Here is a tiny trained network, its code and every weight. The questions are about switching its units off for an input and a class, where a switched-off unit gives its printed mean instead of its output.

import numpy as np


def w(rows, s, z=0):
    codes = np.array(rows[::2]) - 128.0
    scale = np.full(codes.shape[1], s)
    scale[-1] = z or s
    return codes * scale


def norm(h):
    return h / np.sqrt((h * h).mean(-1, keepdims=True) + 1e-5)


def f(y):
    return np.maximum(y, 0)


def log_softmax(a):
    a = a - a.max(-1, keepdims=True)
    return a - np.log(np.exp(a).sum(-1, keepdims=True))


def net(x, mask):
    res = np.array(x, float).reshape(1, 3) / 4 @ E
    u = 0
    for l in range(4):
        y = f(norm(res) @ A[l][:, :-1].T + A[l][:, -1])
        res = res + np.where(mask[u : u + 8], y, B[l][:, -1]) @ B[l][:, :-1]
        u += 8
    return log_softmax(norm(res)[-1] @ U[:, :-1].T + U[:, -1])


A, B = {}, {}
E = w([
[144,34,100,56,183,118,254,192,182,186,146],'x0',
[168,115,57,195,25,58,220,206,144,112,146],'x1',
[71,180,210,133,124,147,175,192,100,168,116],'x2',
],0.0091)
A[0] = w([
[79,132,147,114,193,199,79,68,117,124,109,57],'L0N0',
[3,140,171,120,175,158,154,161,102,139,97,47],'L0N1',
[85,198,157,119,160,173,183,125,134,138,109,190],'L0N2',
[104,97,193,133,145,145,176,116,81,119,110,3],'L0N3',
[86,190,141,177,141,95,108,115,93,119,88,57],'L0N4',
[158,123,133,128,141,142,82,143,109,72,81,114],'L0N5',
[149,143,89,23,171,52,77,96,120,90,135,149],'L0N6',
[128,149,159,171,197,208,103,102,132,116,125,61],'L0N7',
],0.0065,0.0038)
B[0] = w([
[114,198,119,179,175,75,113,108,197,161,138,254],'L0N0',
[98,91,144,117,49,146,144,74,123,102,109,207],'L0N1',
[104,80,45,191,161,209,161,118,167,144,133,229],'L0N2',
[160,119,137,108,122,127,148,150,126,120,172,145],'L0N3',
[146,84,133,118,47,74,131,130,69,111,86,203],'L0N4',
[145,116,73,152,99,95,97,145,185,198,162,183],'L0N5',
[124,85,117,133,21,201,187,137,116,149,127,229],'L0N6',
[170,191,145,101,159,112,181,111,118,254,72,206],'L0N7',
],0.0077,0.0047)
A[1] = w([
[27,163,254,115,138,131,169,187,90,99,100,19],'L1N0',
[128,87,98,159,58,86,150,121,124,155,104,238],'L1N1',
[232,85,150,160,188,148,97,48,163,97,123,101],'L1N2',
[157,149,108,148,81,38,165,136,65,133,152,22],'L1N3',
[105,89,155,182,86,116,161,126,223,187,118,223],'L1N4',
[97,92,161,43,187,101,145,114,195,170,172,62],'L1N5',
[105,163,113,199,116,107,52,70,71,147,68,98],'L1N6',
[93,189,236,146,143,175,174,159,120,126,78,4],'L1N7',
],0.0082,0.0024)
B[1] = w([
[176,151,119,110,104,154,222,112,122,83,174,164],'L1N0',
[76,95,168,105,139,173,82,71,128,107,140,248],'L1N1',
[126,136,113,99,128,174,249,63,95,116,131,168],'L1N2',
[135,149,134,178,183,126,124,125,184,151,97,191],'L1N3',
[64,136,135,170,121,102,103,96,104,144,149,254],'L1N4',
[147,119,151,78,156,119,93,171,83,85,124,189],'L1N5',
[170,93,128,97,155,102,127,177,98,125,136,234],'L1N6',
[170,139,90,109,103,162,177,102,143,120,134,170],'L1N7',
],0.012,0.0093)
A[2] = w([
[154,164,84,77,109,160,53,167,76,105,91,2],'L2N0',
[47,34,114,105,121,107,95,226,114,141,174,94],'L2N1',
[167,137,37,64,107,193,105,59,205,106,94,101],'L2N2',
[196,194,125,134,43,115,106,58,31,48,114,144],'L2N3',
[100,28,95,65,145,135,214,124,134,104,100,47],'L2N4',
[228,178,163,103,36,92,18,137,3,78,31,43],'L2N5',
[123,116,86,43,228,100,194,145,96,169,91,85],'L2N6',
[124,147,87,230,69,32,139,165,244,114,139,78],'L2N7',
],0.0076,0.0053)
B[2] = w([
[138,87,135,153,138,85,78,123,157,103,160,144],'L2N0',
[171,121,142,96,145,75,45,151,148,92,134,217],'L2N1',
[116,159,103,141,76,182,199,171,119,161,80,187],'L2N2',
[122,106,112,88,152,87,161,191,145,94,188,255],'L2N3',
[206,129,119,150,77,58,114,173,96,87,179,246],'L2N4',
[160,57,169,108,146,81,106,193,163,110,167,237],'L2N5',
[176,158,165,99,164,95,81,163,207,87,127,220],'L2N6',
[140,223,94,127,224,205,154,184,193,252,65,200],'L2N7',
],0.011,0.0065)
A[3] = w([
[153,187,124,45,197,182,131,87,120,110,84,101],'L3N0',
[94,84,188,139,107,179,43,50,111,140,119,118],'L3N1',
[133,160,170,32,126,181,17,78,96,90,84,94],'L3N2',
[117,146,29,126,6,116,205,126,132,123,158,2],'L3N3',
[210,101,37,164,2,169,187,75,132,137,100,161],'L3N4',
[111,82,72,73,154,224,201,160,108,77,112,27],'L3N5',
[207,211,153,131,148,176,130,88,213,162,109,51],'L3N6',
[129,130,43,94,83,158,226,100,78,137,177,53],'L3N7',
],0.0086,0.0035)
B[3] = w([
[81,154,51,229,107,110,137,163,202,171,91,226],'L3N0',
[80,88,148,125,81,2,128,59,7,149,94,176],'L3N1',
[21,149,76,230,144,153,111,134,101,240,75,193],'L3N2',
[134,96,152,125,74,245,248,49,33,61,156,231],'L3N3',
[102,161,177,154,133,215,249,139,145,27,172,252],'L3N4',
[125,105,159,196,54,161,136,61,130,101,134,204],'L3N5',
[70,204,82,113,152,134,138,112,126,207,62,247],'L3N6',
[159,79,227,196,28,201,162,66,55,75,132,254],'L3N7',
],0.0089,0.005)
U = w([
[209,48,164,63,173,46,89,217,206,68,226,176],'0',
[78,215,78,191,196,163,160,155,212,251,45,170],'1',
[145,82,183,169,38,213,224,72,93,63,194,182],'2',
[57,59,165,160,110,61,69,43,70,180,113,173],'3',
[141,193,57,70,99,189,55,154,51,45,37,1],'4',
[156,188,66,31,93,163,69,81,91,68,56,1],'5',
[154,197,47,27,81,198,40,92,76,85,82,1],'6',
],0.014,0.0086)

Each question gives the input, the list of numbers given to net, and the class t.
The units are the neurons (one row each of A and B). Each row of codes is followed by its name. A weight is (code - 128) times the scale printed after its matrix; where a second scale follows, it is the last column's (A, B and U).
mask holds one flag per neuron, layer by layer. A switched-off neuron (its flag False) gives its mean, the last column of its row in B, instead of its output. The means were averaged over made-up inputs and are rounded, as every weight is.
A unit's drop is (log p(t) with every unit on - log p(t) with that unit switched off) / (log p(t) with every unit on - log p(t) with every unit switched off).
The circuit of an input: a set's keep is (log p(t) with only the set's units on - log p(t) with every unit switched off) / (log p(t) with every unit on - log p(t) with every unit switched off). Starting from the 12 units with the biggest drops (on a tie, the unit counted first), units are removed one at a time, each time the one whose removal leaves the highest keep (on an exact tie, the one counted first), for as long as the keep stays at least 0.8.
circuit, biggest first: the units of the circuit, biggest drop first
unit that matters most: the unit with the biggest drop
k most important neurons: the k neurons with the biggest drops, biggest first
k most important neurons of layer l: the k neurons of layer l with the biggest drops, biggest first
drop when u is switched off: that unit's drop, to one decimal
input [8,-2,7], class 0: circuit, biggest first : (L2N6)
input [3,-4,-2], class 1: 3 most important neurons : (L1N6; L1N1; L2N3)
input [-3,3,-2], class 3: 3 most important neurons : (L1N1; L1N3; L0N0)
input [1,8,8], class 1: 2 most important neurons : (L2N7; L1N3)
input [2,-3,3], class 3: 2 most important neurons of layer 1 : (L1N4; L1N6)
input [0,7,7], class 1: 3 most important neurons : (L2N7; L1N3; L1N2)
input [-5,7,-1], class 1: 2 most important neurons : (L1N3; L2N7)
input [2,-7,-6], class 1: 3 most important neurons : (L2N6; L0N0; L1N5)
input [-6,-7,7], class 1: 2 most important neurons of layer 3 : (L3N0; L3N3)
input [-6,5,6], class 0: 4 most important neurons : (L0N4; L1N2; L1N6; L0N6)
input [1,3,-1], class 3: 2 most important neurons : (L1N1; L0N0)
input [6,8,0], class 1: 2 most important neurons : (L2N7; L1N6)
input [5,6,5], class 1: 2 most important neurons : (L1N6; L2N7)
input [1,1,2], class 3: most important neuron : (L0N2)
input [6,-5,4], class 0: 2 most important neurons of layer 1 : (L1N5; L1N1)
input [-7,-1,7], class 0: 2 most important neurons of layer 0 : (L0N4; L0N6)
input [-6,-3,-5], class 0: drop when L1N6 is switched off : 2.1
input [5,4,3], class 0: drop when L1N5 is switched off : 0.0
input [2,6,-1], class 1: drop when L2N7 is switched off : 0.6
input [1,-2,-1], class 3: unit that matters most : L0N6
